x = -36	-18	34	-10	-18	-42	-26	2	-20	-1	-25	47	44
What is the entry just right of -20? -1
The entry at the centre is -26
What is the entry just right of 47? 44

Read these off the row that follows.
1) Give the entry just right of -2.
2) Give the entry just left of -13.
3) Give the entry just left of the largest entry.
4) Give the entry just left of the smallest entry.
[  1 -20 -13  -2  -3  18  28  -8]
1) -3
2) -20
3) 18
4) 1

((-1, 2, -7, -1, -2, -4, 4, 5, 4, -7, 0, 2, 0, -6), (0, 4, 0, 0, -3, 0, -4, 3, -2, -8, 2, 8, 10, 3), (2, 5, 5, -10, 0, -4, 3, -6, 12, 0, 0, -1, -10, -2), (2, -7, 3, 3, 0, -3, -5, -4, 12, -16, -1, 6, -13, -3), (2, 6, 0, -5, -3, 4, -2, 0, 9, -13, 3, -8, 14, 4), (0, -3, 1, 0, 0, -4, 6, -2, -6, 17, 3, -1, -10, 2), (-4, -3, 0, 1, -2, -2, -3, -2, -7, -21, 4, 0, 2, 5), (3, 9, 2, 1, 3, 1, -1, 2, 1, 21, 6, -7, 1, 2), (-1, 3, -1, -1, 0, -1, -4, -3, 3, -12, 2, 3, 5, -1), (-1, -6, -1, -1, 0, -1, -4, -1, -28, -7, 5, -2, 4, 3), (-1, -6, 0, 4, 3, 7, -2, -1, 1, 0, -7, -7, 7, 3), (0, -5, -1, -1, -1, -1, -4, -4, 6, 5, 6, 6, -7, -5), (3, 4, 1, 2, 1, -16, -4, -1, -5, -12, 4, -2, -2, 10), (-1, 3, -1, 1, 1, 2, 5, 6, -4, 8, 2, 3, -10, -2), (0, 3, -4, 2, 7, -1, 1, -1, 3, -7, 3, 5, 4, -2), (-1, -2, 0, 5, -3, 2, 1, 3, -16, -8, -5, -3, 0, -1))
The 3rd entry in reading order -> -7
The entry just left of the smallest entry? -1
The 3rd largest entry? 14
The smallest entry? -28
The first entry in reading order? -1
The second entry in reading order: 2
The second largest entry: 17
